Here is a tiny trained network, its code and every weight. The questions are about switching its units off for an input and a target symbol, where a switched-off unit gives its printed mean instead of its output.

import numpy as np


def w(rows, s, z=0):
    codes = np.array(rows[::2]) - 128.0
    scale = np.full(codes.shape[1], s)
    scale[-1] = z or s
    return codes * scale


def norm(h):
    return h / np.sqrt((h * h).mean(-1, keepdims=True) + 1e-5)


def softmax(a):
    e = np.exp(a - a.max(-1, keepdims=True))
    return e / e.sum(-1, keepdims=True)


def log_softmax(a):
    a = a - a.max(-1, keepdims=True)
    return a - np.log(np.exp(a).sum(-1, keepdims=True))


def net(x, mask):
    ids = ['ΛΞΣβγδεζηπτφω'.index(c) for c in x.split()]
    T = len(ids)
    res = E[ids] + P[:T]
    u = 0
    for l in range(3):
        r = norm(res)
        for j in range(2):
            rows = slice(2 * j, 2 * j + 2)
            q, k, v = (r @ M[l][rows].T for M in (Q, K, V))
            z = softmax(np.where(np.tri(T) > 0, q @ k.T / 2**0.5, -1e9)) @ v
            o = O[l][rows]
            res = res + np.where(mask[u + j], z, o[:, -1]) @ o[:, :-1]
        u += 2
    return log_softmax(norm(res)[-1] @ U[:, :-1].T + U[:, -1])


Q, K, V, O = {}, {}, {}, {}
E = w([
[157,132,163,74],'Λ',
[77,109,234,164],'Ξ',
[154,123,131,155],'Σ',
[56,147,137,130],'β',
[134,154,223,128],'γ',
[81,150,221,147],'δ',
[250,62,102,114],'ε',
[149,139,189,158],'ζ',
[181,191,155,96],'η',
[149,138,72,187],'π',
[113,159,193,137],'τ',
[139,133,129,128],'φ',
[146,116,155,37],'ω',
],0.019)
P = w([
[171,174,175,124],'0',
[163,180,239,95],'1',
[169,181,214,115],'2',
[186,195,181,118],'3',
[173,167,204,153],'4',
[157,154,191,148],'5',
[181,166,185,166],'6',
[185,184,140,138],'7',
[156,126,171,142],'8',
[142,210,248,162],'9',
[182,228,170,130],'10',
],0.012)
Q[0] = w([
[33,90,132,142],'0.h1',
[32,93,197,123],'0.h1',
[58,2,113,154],'0.h2',
[59,9,48,125],'0.h2',
],0.009)
K[0] = w([
[173,94,134,100],'0.h1',
[166,191,88,102],'0.h1',
[56,152,124,136],'0.h2',
[8,153,178,128],'0.h2',
],0.013)
V[0] = w([
[249,88,1,75],'0.h1',
[211,145,123,104],'0.h1',
[29,157,96,143],'0.h2',
[67,199,156,101],'0.h2',
],0.0097)
O[0] = w([
[245,241,42,70,1],'0.h1',
[236,208,119,164,170],'0.h1',
[102,158,123,18,2],'0.h2',
[2,132,36,38,105],'0.h2',
],0.0074,0.0098)
Q[1] = w([
[143,107,67,68],'1.h1',
[124,108,39,212],'1.h1',
[70,71,255,252],'1.h2',
[148,215,223,175],'1.h2',
],0.0078)
K[1] = w([
[152,198,228,149],'1.h1',
[120,125,237,72],'1.h1',
[151,30,130,146],'1.h2',
[222,1,28,114],'1.h2',
],0.0081)
V[1] = w([
[80,57,20,172],'1.h1',
[211,3,218,132],'1.h1',
[227,50,113,23],'1.h2',
[150,133,239,5],'1.h2',
],0.011)
O[1] = w([
[168,36,166,76,28],'1.h1',
[178,158,148,237,255],'1.h1',
[206,44,45,246,87],'1.h2',
[60,155,110,251,160],'1.h2',
],0.013,0.0094)
Q[2] = w([
[88,67,71,80],'2.h1',
[64,103,9,176],'2.h1',
[149,159,186,232],'2.h2',
[128,149,47,130],'2.h2',
],0.013)
K[2] = w([
[190,34,143,171],'2.h1',
[66,7,81,143],'2.h1',
[192,38,164,224],'2.h2',
[145,131,160,88],'2.h2',
],0.013)
V[2] = w([
[168,66,190,121],'2.h1',
[53,2,66,70],'2.h1',
[179,56,169,95],'2.h2',
[184,51,145,233],'2.h2',
],0.0097)
O[2] = w([
[77,178,72,89,115],'2.h1',
[129,155,139,241,5],'2.h1',
[216,83,164,216,99],'2.h2',
[227,121,255,210,198],'2.h2',
],0.0094,0.014)
U = w([
[167,79,80,209,254],'Λ',
[189,112,149,130,97],'Ξ',
[138,135,105,168,85],'Σ',
[117,141,111,92,69],'β',
[178,82,122,30,189],'γ',
[59,110,121,116,116],'δ',
[67,73,143,128,47],'ε',
[101,144,129,124,5],'ζ',
[165,66,92,129,52],'η',
[52,88,139,130,67],'π',
[46,5,115,112,221],'τ',
[75,132,124,128,27],'φ',
[85,193,81,120,149],'ω',
],0.013,0.0062)

Each question gives the input, a string of symbols that net reads in full, and the target symbol t.
The units are the heads (2 rows each of Q, K, V and O). Each row of codes is followed by its name. A weight is (code - 128) times the scale printed after its matrix; where a second scale follows, it is the last column's (O and U).
mask holds one flag per head, layer by layer. A switched-off head (its flag False) gives its mean, the last column of its rows in O, instead of its output. The means were averaged over made-up inputs and are rounded, as every weight is.
A unit's drop is (log p(t) with every unit on - log p(t) with that unit switched off) / (log p(t) with every unit on - log p(t) with every unit switched off).
The circuit of an input: a set's keep is (log p(t) with only the set's units on - log p(t) with every unit switched off) / (log p(t) with every unit on - log p(t) with every unit switched off). Starting from all 6 units, units are removed one at a time, each time the one whose removal leaves the highest keep (on an exact tie, the one counted first), for as long as the keep stays at least 0.8.
units of the circuit, in order: the units of the circuit, biggest drop first
most important unit: the unit with the biggest drop
which heads matter: for each layer, one digit per head in row order, 1 if its drop is at least 0.15 and else 0, layers parted by /
drop when u is switched off: that unit's drop, to one decimal
input γ η Σ π, target ω: units of the circuit, in order -> (1.h2, 2.h2, 0.h2)
input η τ η γ π, target ω: most important unit -> 1.h1
input ω Ξ τ Λ η δ β π β, target ω: units of the circuit, in order -> (0.h1, 0.h2)
input ω ε η γ, target Λ: which heads matter -> 00 / 01 / 00
input β τ β, target τ: which heads matter -> 11 / 10 / 00
input η Ξ π τ π Λ η, target γ: units of the circuit, in order -> (1.h2, 2.h1)
input η δ β, target ω: units of the circuit, in order -> (0.h1, 2.h2, 1.h1)
input Σ ω Ξ η η τ γ π π ζ, target γ: units of the circuit, in order -> (1.h2, 2.h1)
input ω Σ ε Λ, target Λ: which heads matter -> 00 / 01 / 00
input η τ η ω η δ ω π β ω, target γ: which heads matter -> 01 / 10 / 00
input τ η φ η, target ω: which heads matter -> 01 / 01 / 01
input η τ γ, target ω: which heads matter -> 01 / 10 / 01
input η η φ, target ω: which heads matter -> 11 / 10 / 01
input Σ ω Λ π η τ η γ ε π δ, target Λ: units of the circuit, in order -> (1.h2)
input Ξ η δ η η β β Λ π, target τ: units of the circuit, in order -> (0.h1, 0.h2)
input η η η η τ, target ω: units of the circuit, in order -> (1.h1, 2.h2, 0.h1)
input η η π γ π ζ τ, target γ: units of the circuit, in order -> (1.h2, 2.h1)
input ε φ β, target Λ: drop when 1.h1 is switched off -> 0.0
input ε η ε δ η ω Ξ ω, target Λ: drop when 0.h2 is switched off -> -0.1
input β δ η β β φ φ, target τ: drop when 2.h1 is switched off -> -0.1
input η τ φ, target ω: drop when 0.h2 is switched off -> 0.1
input β η ζ γ Ξ γ π π δ η, target γ: units of the circuit, in order -> (1.h2)
